Below is a small trained network, with its code and all its weights. Each question gives an input and a class and asks what happens when units are switched off, that is, made to give their printed mean instead of their output.

import numpy as np


def w(rows, s, z=0):
    codes = np.array(rows[::2]) - 128.0
    scale = np.full(codes.shape[1], s)
    scale[-1] = z or s
    return codes * scale


def norm(h):
    return h / np.sqrt((h * h).mean(-1, keepdims=True) + 1e-5)


def f(y):
    return np.maximum(y, 0)


def log_softmax(a):
    a = a - a.max(-1, keepdims=True)
    return a - np.log(np.exp(a).sum(-1, keepdims=True))


def net(x, mask):
    res = np.array(x, float).reshape(1, 5) / 4 @ E
    u = 0
    for l in range(3):
        y = f(norm(res) @ A[l][:, :-1].T + A[l][:, -1])
        res = res + np.where(mask[u : u + 3], y, B[l][:, -1]) @ B[l][:, :-1]
        u += 3
    return log_softmax(norm(res)[-1] @ U[:, :-1].T + U[:, -1])


A, B = {}, {}
E = w([
[125,169,125,176,127,141,85,105,153,110],'x0',
[152,113,64,138,130,76,142,134,162,127],'x1',
[125,100,80,116,102,107,108,4,41,117],'x2',
[185,130,114,166,163,135,117,180,46,102],'x3',
[115,162,139,88,201,99,138,121,138,45],'x4',
],0.004)
A[0] = w([
[67,141,254,110,166,238,106,107,59,148,2],'0.n0',
[117,249,94,207,111,157,22,113,152,103,38],'0.n1',
[131,61,135,47,128,131,188,176,70,140,46],'0.n2',
],0.0046,0.0034)
B[0] = w([
[221,195,137,179,2,10,222,131,142,51,246],'0.n0',
[60,137,111,40,169,40,170,201,73,251,253],'0.n1',
[28,204,147,146,186,48,102,166,114,238,215],'0.n2',
],0.0058,0.0021)
A[1] = w([
[154,81,34,162,133,63,155,153,179,116,28],'1.n0',
[173,99,138,145,78,174,65,176,122,205,3],'1.n1',
[211,96,146,172,174,151,115,224,2,88,119],'1.n2',
],0.0052,0.0023)
B[1] = w([
[164,185,240,206,2,105,154,160,84,63,189],'1.n0',
[130,129,116,189,148,230,172,25,15,135,178],'1.n1',
[107,92,118,78,71,114,11,85,218,125,252],'1.n2',
],0.0062,0.0036)
A[2] = w([
[47,88,191,120,108,144,191,79,208,117,27],'2.n0',
[111,153,113,52,195,120,124,154,136,3,5],'2.n1',
[144,97,72,114,133,143,128,24,52,108,112],'2.n2',
],0.0055,0.0017)
B[2] = w([
[142,90,103,125,140,106,2,118,107,116,223],'2.n0',
[105,91,94,207,70,214,204,71,103,210,221],'2.n1',
[108,162,173,136,189,168,174,217,235,109,251],'2.n2',
],0.0075,0.0034)
U = w([
[182,163,173,179,56,53,169,107,131,66,171],'0',
[90,99,116,102,119,130,2,67,186,118,147],'1',
[118,146,168,139,171,176,134,166,203,122,250],'2',
[99,129,109,191,128,230,206,64,114,172,80],'3',
[69,156,125,103,172,37,138,143,76,219,138],'4',
[143,135,118,74,154,110,126,142,96,109,48],'5',
[201,100,101,70,208,144,140,116,42,106,16],'6',
[221,96,87,89,207,151,148,132,65,89,4],'7',
],0.0093,0.004)

Each question gives the input, the list of numbers given to net, and the class t.
The units are the neurons (one row each of A and B). Each row of codes is followed by its name. A weight is (code - 128) times the scale printed after its matrix; where a second scale follows, it is the last column's (A, B and U).
mask holds one flag per neuron, layer by layer. A switched-off neuron (its flag False) gives its mean, the last column of its row in B, instead of its output. The means were averaged over made-up inputs and are rounded, as every weight is.
A unit's drop is (log p(t) with every unit on - log p(t) with that unit switched off) / (log p(t) with every unit on - log p(t) with every unit switched off).
The circuit of an input: a set's keep is (log p(t) with only the set's units on - log p(t) with every unit switched off) / (log p(t) with every unit on - log p(t) with every unit switched off). Starting from all 9 units, units are removed one at a time, each time the one whose removal leaves the highest keep (on an exact tie, the one counted first), for as long as the keep stays at least 0.8.
units of the circuit, in order: the units of the circuit, biggest drop first
unit that matters most: the unit with the biggest drop
top k neurons: the k neurons with the biggest drops, biggest first
k most important neurons of layer l: the k neurons of layer l with the biggest drops, biggest first
input [5,2,3,-4,6], class 3: units of the circuit, in order	2.n1, 1.n2
input [5,1,-4,1,-8], class 3: units of the circuit, in order	1.n1
input [4,-8,4,3,-7], class 0: top 2 neurons	0.n0, 2.n1
input [-1,7,6,-1,-3], class 0: top 3 neurons	1.n0, 2.n1, 1.n1
input [-4,5,2,6,-4], class 1: top 3 neurons	1.n2, 0.n0, 0.n1
input [4,-2,6,5,2], class 2: top 2 neurons	2.n2, 2.n0
input [-3,1,7,-5,-6], class 2: top 3 neurons	2.n2, 1.n2, 2.n1
input [-8,4,8,-1,7], class 2: top 2 neurons	2.n2, 0.n1
input [2,-5,-5,4,3], class 0: top 3 neurons	0.n0, 2.n2, 2.n0
input [3,7,-2,8,7], class 1: top 2 neurons	1.n2, 0.n0
input [-7,5,-6,-5,7], class 3: 2 most important neurons of layer 0	0.n0, 0.n1
input [-1,6,-5,-6,1], class 0: top 4 neurons	1.n0, 1.n2, 2.n2, 0.n2
input [2,-6,4,-6,8], class 3: top 4 neurons	2.n1, 1.n2, 1.n0, 0.n2
input [2,-1,4,8,-5], class 1: units of the circuit, in order	1.n2
input [-1,8,-4,-6,6], class 0: top 2 neurons	1.n0, 1.n2
input [3,4,5,4,-5], class 2: units of the circuit, in order	2.n2, 0.n0
input [-4,1,3,3,4], class 3: 2 most important neurons of layer 0	0.n1, 0.n2
input [5,-7,8,3,-6], class 2: units of the circuit, in order	2.n2, 2.n1
input [8,5,4,8,-3], class 1: 2 most important neurons of layer 0	0.n0, 0.n2
input [-5,-3,-6,-3,-7], class 3: unit that matters most	1.n1
input [5,-6,2,-4,8], class 3: 2 most important neurons of layer 1	1.n0, 1.n2
input [-1,7,5,-5,-6], class 0: 2 most important neurons of layer 1	1.n0, 1.n2
